(in the rows, 128 means zero)
Each row of numbers stands for one object and depends on some of the facts below. Use the named rows to name the rest.

Some facts about the objects:
j_10 kluki a; j_104 kluki b; j_116 kluki f; j_121 kluki a; j_130 kluki c; j_133 kluki d; j_14 kluki a; j_141 kluki a
j_145 kluki e; j_146 kluki a; j_149 kluki d; j_15 kluki d; j_151 kluki c; j_162 kluki f; j_163 kluki b; j_164 kluki f
j_170 kluki b; j_176 kluki e; j_18 kluki b; j_186 kluki a; j_189 kluki a; j_190 kluki f; j_193 kluki a; j_196 kluki b
j_201 kluki a; j_219 kluki a; j_220 kluki b; j_23 kluki a; j_25 kluki e; j_258 kluki a; j_26 kluki e; j_263 kluki a
j_266 kluki a; j_268 kluki d; j_27 kluki b; j_280 kluki c; j_282 kluki d; j_284 kluki a; j_287 kluki e; j_289 kluki e
j_290 kluki e; j_291 kluki a; j_299 kluki b; j_3 kluki b; j_300 kluki b; j_308 kluki f; j_309 kluki e; j_311 kluki a
j_313 kluki d; j_317 kluki d; j_318 kluki b; j_334 kluki c; j_336 kluki d; j_338 kluki c; j_360 kluki a; j_364 kluki b
j_366 kluki a; j_370 kluki c; j_373 kluki c; j_382 kluki b; j_387 kluki b; j_394 kluki b; j_397 kluki b; j_401 kluki a
j_407 kluki c; j_416 kluki b; j_42 kluki f; j_428 kluki f; j_430 kluki c; j_434 kluki b; j_437 kluki a; j_442 kluki a
j_445 kluki f; j_447 kluki e; j_452 kluki d; j_455 kluki b; j_467 kluki a; j_480 kluki a; j_484 kluki b; j_487 kluki a
j_491 kluki c; j_492 kluki e; j_497 kluki c; j_514 kluki a; j_516 kluki e; j_52 kluki a; j_520 kluki b; j_521 kluki e
j_534 kluki c; j_540 kluki d; j_548 kluki e; j_562 kluki e; j_567 kluki d; j_572 kluki b; j_573 kluki a; j_576 kluki a
j_581 kluki e; j_585 kluki d; j_586 kluki a; j_595 kluki c; j_599 kluki d; j_612 kluki d; j_613 kluki d; j_62 kluki d
j_623 kluki d; j_625 kluki c; j_629 kluki a; j_63 kluki b; j_638 kluki d; j_644 kluki a; j_654 kluki f; j_659 kluki c
j_667 kluki d; j_668 kluki e; j_669 kluki b; j_674 kluki a; j_676 kluki b; j_68 kluki a; j_682 kluki b; j_685 kluki c
j_689 kluki c; j_691 kluki b; j_692 kluki f; j_698 kluki b; j_7 kluki a; j_705 kluki f; j_714 kluki b; j_717 kluki b
j_719 kluki e; j_720 kluki e; j_734 kluki e; j_741 kluki a; j_742 kluki a; j_745 kluki a; j_752 kluki e; j_755 kluki b
j_76 kluki b; j_762 kluki d; j_763 kluki c; j_769 kluki f; j_770 kluki a; j_774 kluki d; j_775 kluki b; j_776 kluki b
j_778 kluki d; j_779 kluki a; j_787 kluki d; j_792 kluki b; j_796 kluki c; j_801 kluki f; j_805 kluki e; j_817 kluki a
j_819 kluki a; j_838 kluki c; j_839 kluki b; j_843 kluki f; j_845 kluki d; j_848 kluki f; j_849 kluki a; j_85 kluki b
j_854 kluki c; j_860 kluki a; j_867 kluki c; j_872 kluki a; j_880 kluki e; j_89 kluki a; j_9 kluki c; j_91 kluki f
j_911 kluki a; j_914 kluki a; j_916 kluki c; j_918 kluki c; j_923 kluki f; j_924 kluki a; j_928 kluki b; j_932 kluki d
j_938 kluki b; j_943 kluki d; j_948 kluki e; j_951 kluki b; j_952 kluki f; j_954 kluki b; j_963 kluki c; j_965 kluki c
j_97 kluki d; j_975 kluki a; j_978 kluki f; j_98 kluki a; j_99 kluki c; j_991 kluki f; j_995 kluki e; j_10 leflo j_975
j_10 leflo j_963; j_10 leflo j_491; j_10 leflo j_629; j_104 leflo j_613; j_104 leflo j_978; j_104 leflo j_717; j_116 leflo j_370; j_116 leflo j_838
j_121 leflo j_843; j_121 leflo j_734; j_121 leflo j_480; j_121 leflo j_562; j_130 leflo j_975; j_130 leflo j_491; j_133 leflo j_170; j_14 leflo j_3
j_141 leflo j_189; j_146 leflo j_258; j_146 leflo j_667; j_15 leflo j_943; j_151 leflo j_742; j_162 leflo j_313; j_163 leflo j_613; j_170 leflo j_734
j_176 leflo j_775; j_176 leflo j_299; j_186 leflo j_313; j_186 leflo j_364; j_190 leflo j_644; j_190 leflo j_364; j_193 leflo j_480; j_201 leflo j_313
j_219 leflo j_943; j_220 leflo j_741; j_23 leflo j_258; j_23 leflo j_801; j_25 leflo j_963; j_258 leflo j_762; j_26 leflo j_364; j_263 leflo j_734
j_263 leflo j_762; j_263 leflo j_163; j_266 leflo j_612; j_266 leflo j_819; j_266 leflo j_838; j_268 leflo j_762; j_27 leflo j_9; j_284 leflo j_689
j_284 leflo j_769; j_284 leflo j_817; j_284 leflo j_190; j_287 leflo j_14; j_287 leflo j_752; j_287 leflo j_434; j_289 leflo j_14; j_289 leflo j_654
j_289 leflo j_452; j_290 leflo j_149; j_290 leflo j_428; j_291 leflo j_149; j_299 leflo j_644; j_3 leflo j_613; j_3 leflo j_18; j_300 leflo j_98
j_308 leflo j_692; j_308 leflo j_911; j_309 leflo j_434; j_309 leflo j_491; j_309 leflo j_573; j_311 leflo j_164; j_311 leflo j_480; j_311 leflo j_334
j_317 leflo j_370; j_336 leflo j_520; j_336 leflo j_85; j_360 leflo j_338; j_364 leflo j_491; j_364 leflo j_741; j_370 leflo j_951; j_373 leflo j_951
j_373 leflo j_401; j_373 leflo j_18; j_373 leflo j_848; j_382 leflo j_755; j_382 leflo j_26; j_387 leflo j_14; j_387 leflo j_7; j_394 leflo j_867
j_394 leflo j_819; j_407 leflo j_491; j_416 leflo j_370; j_416 leflo j_491; j_416 leflo j_63; j_42 leflo j_867; j_428 leflo j_317; j_437 leflo j_762
j_442 leflo j_170; j_442 leflo j_625; j_445 leflo j_963; j_445 leflo j_573; j_452 leflo j_534; j_455 leflo j_162; j_467 leflo j_497; j_480 leflo j_334
j_484 leflo j_719; j_484 leflo j_705; j_487 leflo j_975; j_497 leflo j_676; j_497 leflo j_360; j_514 leflo j_190; j_514 leflo j_291; j_516 leflo j_149
j_52 leflo j_954; j_520 leflo j_401; j_521 leflo j_776; j_521 leflo j_401; j_521 leflo j_762; j_540 leflo j_263; j_540 leflo j_741; j_548 leflo j_872
j_548 leflo j_163; j_548 leflo j_741; j_548 leflo j_854; j_562 leflo j_62; j_562 leflo j_196; j_562 leflo j_774; j_562 leflo j_63; j_567 leflo j_742
j_572 leflo j_689; j_572 leflo j_89; j_572 leflo j_334; j_576 leflo j_689; j_581 leflo j_196; j_581 leflo j_85; j_585 leflo j_667; j_585 leflo j_745
j_586 leflo j_741; j_586 leflo j_480; j_595 leflo j_745; j_599 leflo j_843; j_599 leflo j_219; j_612 leflo j_99; j_612 leflo j_364; j_613 leflo j_741
j_613 leflo j_480; j_62 leflo j_491; j_62 leflo j_872; j_623 leflo j_447; j_623 leflo j_548; j_625 leflo j_867; j_629 leflo j_370; j_629 leflo j_313
j_629 leflo j_480; j_63 leflo j_104; j_63 leflo j_186; j_63 leflo j_85; j_644 leflo j_867; j_644 leflo j_978; j_644 leflo j_407; j_654 leflo j_951
j_659 leflo j_133; j_659 leflo j_612; j_667 leflo j_370; j_668 leflo j_951; j_668 leflo j_149; j_668 leflo j_779; j_669 leflo j_455; j_669 leflo j_190
j_674 leflo j_698; j_682 leflo j_190; j_682 leflo j_848; j_682 leflo j_85; j_685 leflo j_581; j_689 leflo j_63; j_691 leflo j_585; j_692 leflo j_717
j_698 leflo j_752; j_7 leflo j_613; j_7 leflo j_714; j_705 leflo j_430; j_705 leflo j_951; j_714 leflo j_162; j_714 leflo j_685; j_717 leflo j_364
j_719 leflo j_394; j_719 leflo j_196; j_734 leflo j_480; j_741 leflo j_951; j_741 leflo j_491; j_742 leflo j_190; j_742 leflo j_745; j_745 leflo j_911
j_745 leflo j_190; j_745 leflo j_26; j_752 leflo j_26; j_752 leflo j_787; j_76 leflo j_7; j_76 leflo j_612; j_763 leflo j_428; j_763 leflo j_63
j_769 leflo j_280; j_769 leflo j_364; j_770 leflo j_145; j_774 leflo j_867; j_775 leflo j_654; j_775 leflo j_313; j_775 leflo j_334; j_776 leflo j_843
j_776 leflo j_654; j_776 leflo j_263; j_776 leflo j_612; j_778 leflo j_394; j_778 leflo j_654; j_778 leflo j_407; j_779 leflo j_26; j_792 leflo j_492
j_796 leflo j_334; j_801 leflo j_162; j_805 leflo j_599; j_805 leflo j_318; j_838 leflo j_445; j_839 leflo j_430; j_839 leflo j_220; j_843 leflo j_951
j_843 leflo j_975; j_845 leflo j_149; j_845 leflo j_769; j_845 leflo j_801; j_845 leflo j_416; j_848 leflo j_924; j_849 leflo j_162; j_854 leflo j_581
j_854 leflo j_924; j_860 leflo j_698; j_860 leflo j_176; j_860 leflo j_201; j_867 leflo j_196; j_872 leflo j_734; j_880 leflo j_492; j_880 leflo j_3
j_89 leflo j_755; j_89 leflo j_186; j_89 leflo j_573; j_9 leflo j_845; j_9 leflo j_164; j_91 leflo j_492; j_91 leflo j_741; j_911 leflo j_407
j_914 leflo j_190; j_914 leflo j_779; j_914 leflo j_705; j_916 leflo j_382; j_918 leflo j_280; j_918 leflo j_951; j_918 leflo j_52; j_918 leflo j_313
j_918 leflo j_770; j_923 leflo j_796; j_928 leflo j_299; j_928 leflo j_734; j_932 leflo j_779; j_932 leflo j_762; j_932 leflo j_18; j_932 leflo j_581
j_943 leflo j_104; j_943 leflo j_872; j_943 leflo j_762; j_943 leflo j_586; j_948 leflo j_932; j_951 leflo j_491; j_952 leflo j_692; j_952 leflo j_867
j_954 leflo j_787; j_963 leflo j_366; j_965 leflo j_720; j_965 leflo j_416; j_965 leflo j_3; j_97 leflo j_370; j_97 leflo j_434; j_978 leflo j_280
j_98 leflo j_644; j_991 leflo j_370; j_991 leflo j_669

Known rows:
[136 128 127 128 135 123 116 136 125 181 132 132 129 107 144 128 125 126
 126 115 121 139 109 140 126 133 123]: j_769
[118 120 128 119 129 134 107 119 123 104 150 133 126 115 154 123 139 126
 123 122 124 120 123 126 130 132 130]: j_300
[141 126 126 127 121 126 124 132 120 156 134 132 139 110 140 130 123 134
 134 134 133 123 147 116 123 120 140]: j_854
[102 133 134 124 119 118 127 133 120 131 116 128 127 123 125 125 120 117
 123 138 122 115 128 134 144 128 140]: j_752
[125 127 124 139 132 132 123 134 150 158 107 126 138 146 116 136 127 127
 129 127 117 139 123 123 136 140 109]: j_317
[138 129 129 113 127 119 149 123 124 127 143 136 115 136 119 123 139 122
 129 116 124 127 128 128 121 131 137]: j_644
[137 123 133 119 118 129 119 138 116 201 143 132 119 125 129 131 130 119
 131 128 117 130 143 121 127 130 154]: j_407
[136 132 127 118 120 117 135 129 153 133 136 142 115 148 117 127 132 122
 127 123 133 118 122 128 121 141 139]: j_745
[120 123 128 129 126 136  97 118 139 106 142 134 128 119 161 126 132 133
 126 129 133 118 127 122 131 132 135]: j_484
[139 125 134 128 120 134 129 136 110 178 138 124 118 132 121 133 125 127
 129 130 124 137 148 123 131 123 147]: j_99
[137 137 125 130 135 114 138 119 130 117 136 120 122 155 121 128 129 130
 125 124 136 138 129 132 134 136 117]: j_629
[132 130 121 122 139 128 161 123 149  65 141 131 128 141 119 133 123 128
 122 133 135 104 130 136 113 121 123]: j_141
[123 128 123 145 143 132 139 127 135 128 112 123 149 123 127 126 133 132
 136 130 121 136 136 118 125 122 114]: j_943
[128 124 134 140 126 141 153 147 131 138  91 129 133 132  94 130 129 129
 143 121 122 142 129 125 116 122 125]: j_762
[117 128 121 145 134 126 133 132 152 145 105 134 148 125 145 127 127 133
 135 131 124 121 131 118 130 126 127]: j_932
[134 125 125 115 127 122 141 131  91 131 143 119 142 117 123 134 126 125
 125 132 123 139 142 126 128 126 115]: j_796
[125 124 127 130 120 135  95 127 126  88 127 125 126 126 136 129 129 135
 127 129 139 135 116 126 136 137 113]: j_416
[137 127 122 124 139 141 171 128 144  42 140 132 123 142  98 135 123 125
 119 136 128  98 131 142  99 115 124]: j_360
[125 122 123 120 127 129 105 125 117  65 133 123 140 104 134 130 132 135
 122 132 135 134 114 127 133 131  93]: j_27
[130 132 128 128 130 118 164 124 127  95 125 126 121 149 121 125 126 132
 132 127 143 126 128 128 125 127 140]: j_7

Rows to name:
No name comes twice in this set of rows, the named rows included.
[112 124 135 121 124 128 148 149 108 127 103 123 133 141  96 132 129 117
 133 119 111 152 114 129 136 131 129] | j_313
[127 123 132 121 119 128 145 141 101 139 130 124 131 132 124 134 116 123
 129 134 133 125 149 126 128 121 159] | j_534
[116 123 128 116 130 123 114 119 101  84 137 118 134 125 150 125 131 129
 123 126 134 135 121 128 137 133 120] | j_775
[125 120 133 127 128 143 110 120 122 102 142 129 114 130 142 123 140 126
 127 124 127 124 129 124 130 130 150] | j_394
[137 136 125 137 141 125 134 108 148 133 148 125 113 158 138 125 130 131
 124 127 135 115 140 125 133 130 136] | j_266
[123 123 123 134 120 130  87 122 144  87 132 136 134 111 163 124 133 137
 128 132 137 115 122 121 134 135 124] | j_682
[140 129 135 126 127 131 151 126 132 140 138 127  99 160  99 124 134 125
 130 121 125 126 132 131 122 130 148] | j_819
[118 138 125 134 121 118  93 119 149 161 117 135 136  98 135 125 125 129
 125 146 128 119 130 127 139 129 104] | j_668
[111 131 121 148 140 125 114 127 156 155 119 120 143 158 137 135 127 125
 126 132 119 137 128 121 147 134 122] | j_97
[120 132 134 124 125 117 164 135 118  95 119 129 120 154 112 126 119 130
 132 127 146 124 126 130 127 126 158] | j_14
[108 133 131 117 131 116 130 123 107 135 133 128 132 104 128 120 131 120
 124 136 116 125 127 133 144 123 112] | j_176
[123 137 131 146 132 133 110 115 142 172 126 116 117 127 117 131 124 128
 119 145 121 131 140 133 146 129 109] | j_25
[134 133 123 140 135 125  93 127 140 192 123 132 132 118 163 132 120 129
 122 119 127 132 117 135 133 136 126] | j_991
[116 126 131 140 138 131 145 138 122 131 108 124 138 137 118 127 131 129
 137 123 121 139 128 121 132 125 129] | j_613
[121 128 119 112 125 111 121 126 117 173 149 127 143 125 160 134 123 126
 123 130 125 123 143 119 136 132 132] | j_918

Now the same objects, written a new way:
Known rows:
[124 127 117 126 137  98 131 126 125 142 123 122 125]: j_266
[127 127 117 126 147 102 130 126 125 139 125 122 129]: j_860
[ 93 130  67  86  66 116 107 112 132  58 122 143  47]: j_741
[122 128 111 119 122 105 127 124 128 129 125 121 130]: j_487
[126 128 105 123 146 102 124 127 119 153 121 119 131]: j_146
[127 126 126 122 108 113 138 124 120 115 133 117 153]: j_573
[122 127 106 129 131 102 118 128 116 153 122 120 125]: j_219
[147 129 161 123 171 125 138 127 133 110 128 132 126]: j_714
[135 129 143 123 130 127 130 130 124 126 117 128 114]: j_63
[136 128 146 125 125 128 125 130 119 124 120 129 117]: j_387
[138 129 144 127 134 125 130 131 116 125 118 128 114]: j_698
[136 126 143 128 124 119  99 132 116 142 129 134 108]: j_170
[123 126 141 130 129 154 128 127 129 154 133 129 118]: j_659
[123 126 141 127 112 154 125 127 128 169 133 126 128]: j_854
[123 127 137 134 138 155 131 128 121 165 129 126 115]: j_595
[125 127 138 126 133 157 128 126 132 162 134 128 128]: j_838
[124 125 128 129 111 145 140 130 131 107 122 130 184]: j_447
[121 125 105 137 125 138 121 135 118 148 112 128 164]: j_521
[132 128 119 151 125 143 139 125 139 124 125 125 111]: j_978
[131 129 112 151 130 141 131 125 138 134 122 124 112]: j_308

Rows to name:
No name comes twice in this set of rows, the named rows included.
[122 128 102 149 175  93 144 133  93 149 104 115  96] | j_745
[123 128 107 144 174  93 138 132  98 158 107 116 104] | j_742
[139 127 139 124 189 108 145 120 141 108 138 129 143] | j_201
[118 128 108 123 125  91 132 127 128 143 117 124 109] | j_911
[129 128 116 156 129 139 136 126 136 132 123 127 102] | j_692
[132 128 149 131 126 108 131 135 127 144 113 130  98] | j_299
[100 129 116  99  64 157 127 120 143 119 125 137  73] | j_407
[112 136  83  62  72 152 121 115 141  56 115 139  71] | j_951
[135 128 115 147 133 146 129 123 140 124 130 125 121] | j_923
[136 127 145 126 119 125 115 130 114 125 125 131 112] | j_3
[125 126 141 129 129 151 126 127 134 173 133 128 127] | j_685
[123 127 139 132 134 152 130 127 126 163 129 127 117] | j_151

